Below are the code and all the weights of a small trained network. Each question names an input and a class and asks about switching units off, where a switched-off unit gives its printed mean instead of its output.

import numpy as np


def w(rows, s, z=0):
    codes = np.array(rows[::2]) - 128.0
    scale = np.full(codes.shape[1], s)
    scale[-1] = z or s
    return codes * scale


def f(y):
    return np.maximum(y, 0)


def log_softmax(a):
    a = a - a.max(-1, keepdims=True)
    return a - np.log(np.exp(a).sum(-1, keepdims=True))


def net(x, mask):
    res = np.array(x, float).reshape(1, 6) / 4 @ E
    y = f(res @ A[0][:, :-1].T + A[0][:, -1])
    res = res + np.where(mask, y, B[0][:, -1]) @ B[0][:, :-1]
    return log_softmax(res[-1] @ U[:, :-1].T + U[:, -1])


A, B = {}, {}
E = w([
[74,192,249,169],'x0',
[93,228,40,168],'x1',
[125,126,127,127],'x2',
[124,126,129,126],'x3',
[89,57,105,222],'x4',
[128,127,129,129],'x5',
],0.011)
A[0] = w([
[204,157,129,14,119],'N1',
[100,125,109,125,101],'N2',
[162,10,100,148,127],'N3',
[116,140,104,138,153],'N4',
[83,115,201,167,2],'N5',
[178,121,13,69,126],'N6',
[52,151,128,90,116],'N7',
[75,133,121,192,20],'N8',
[146,55,114,131,131],'N9',
[166,90,210,93,124],'N10',
[106,155,48,177,28],'N11',
[93,146,94,130,153],'N12',
[102,140,126,107,102],'N13',
[178,151,48,91,35],'N14',
[154,91,191,88,148],'N15',
[167,45,150,119,164],'N16',
[161,92,221,87,65],'N17',
[135,77,117,128,127],'N18',
[110,150,94,142,142],'N19',
[136,70,93,154,119],'N20',
[155,122,192,105,61],'N21',
[88,115,121,220,36],'N22',
[75,109,119,166,99],'N23',
[76,224,167,117,136],'N24',
[113,136,195,181,59],'N25',
[132,234,134,143,103],'N26',
[116,38,132,158,116],'N27',
[161,120,169,123,92],'N28',
[73,103,119,224,176],'N29',
[104,67,112,137,107],'N30',
[117,160,80,158,165],'N31',
[95,160,44,172,37],'N32',
[85,125,93,127,73],'N33',
[204,50,105,108,132],'N34',
],0.013,0.012)
B[0] = w([
[152,31,163,122,218],'N1',
[119,116,136,109,133],'N2',
[153,199,93,93,234],'N3',
[116,133,131,158,163],'N4',
[249,67,182,1,173],'N5',
[86,16,211,191,234],'N6',
[125,136,100,133,154],'N7',
[24,173,124,253,151],'N8',
[162,194,106,94,195],'N9',
[104,65,121,179,231],'N10',
[183,44,155,48,159],'N11',
[103,130,140,148,172],'N12',
[116,142,138,102,133],'N13',
[10,166,91,208,169],'N14',
[99,57,162,148,227],'N15',
[172,151,100,76,238],'N16',
[62,111,140,186,211],'N17',
[154,179,121,97,172],'N18',
[110,115,132,157,168],'N19',
[154,184,120,100,180],'N20',
[81,151,121,194,168],'N21',
[44,107,163,205,168],'N22',
[118,98,154,154,164],'N23',
[94,199,76,155,226],'N24',
[154,44,162,134,186],'N25',
[114,205,56,139,194],'N26',
[147,173,78,122,207],'N27',
[85,121,118,160,157],'N28',
[177,46,172,62,246],'N29',
[142,167,113,102,168],'N30',
[98,122,142,172,194],'N31',
[186,47,159,41,166],'N32',
[165,120,144,110,136],'N33',
[168,157,121,110,219],'N34',
],0.0098,0.012)
U = w([
[152,76,146,80,156],'0',
[63,124,137,189,229],'1',
[135,252,82,101,5],'2',
],0.016,0.0021)

Each question gives the input, the list of numbers given to net, and the class t.
The units are the neurons (one row each of A and B). Each row of codes is followed by its name. A weight is (code - 128) times the scale printed after its matrix; where a second scale follows, it is the last column's (A, B and U).
mask holds one flag per neuron, in row order. A switched-off neuron (its flag False) gives its mean, the last column of its row in B, instead of its output. The means were averaged over made-up inputs and are rounded, as every weight is.
A unit's drop is (log p(t) with every unit on - log p(t) with that unit switched off) / (log p(t) with every unit on - log p(t) with every unit switched off).
most important unit: the unit with the biggest drop
top k neurons: the k neurons with the biggest drops, biggest first
drop of u: that unit's drop, to one decimal
input [0,4,-6,-1,6,6], class 0: most important unit -> N29
input [1,-5,1,8,-7,7], class 1: top 2 neurons -> (N17; N29)
input [-8,1,8,-4,-7,8], class 1: top 3 neurons -> (N14; N6; N29)
input [-1,6,-1,0,8,-1], class 0: top 3 neurons -> (N29; N32; N11)
input [2,-3,7,-1,-1,-8], class 1: top 2 neurons -> (N29; N5)
input [8,1,5,0,-1,-8], class 2: top 3 neurons -> (N6; N24; N26)
input [7,7,2,-8,-1,0], class 2: top 2 neurons -> (N26; N6)
input [-2,8,4,0,5,0], class 0: top 3 neurons -> (N32; N11; N29)
input [6,-1,-4,2,5,-4], class 0: top 2 neurons -> (N5; N29)
input [0,7,3,-6,-8,-2], class 1: top 3 neurons -> (N6; N1; N3)
input [-4,8,-8,-5,1,-5], class 0: top 4 neurons -> (N32; N11; N17; N24)
input [7,-1,1,4,6,3], class 0: top 2 neurons -> (N5; N29)
input [-4,-3,5,3,5,2], class 2: drop of N32 -> 0.0
input [4,-1,1,6,7,-7], class 0: drop of N29 -> 0.4
input [4,-1,1,-2,1,6], class 0: most important unit -> N14
input [-4,6,-6,-7,5,-3], class 0: drop of N11 -> 0.3
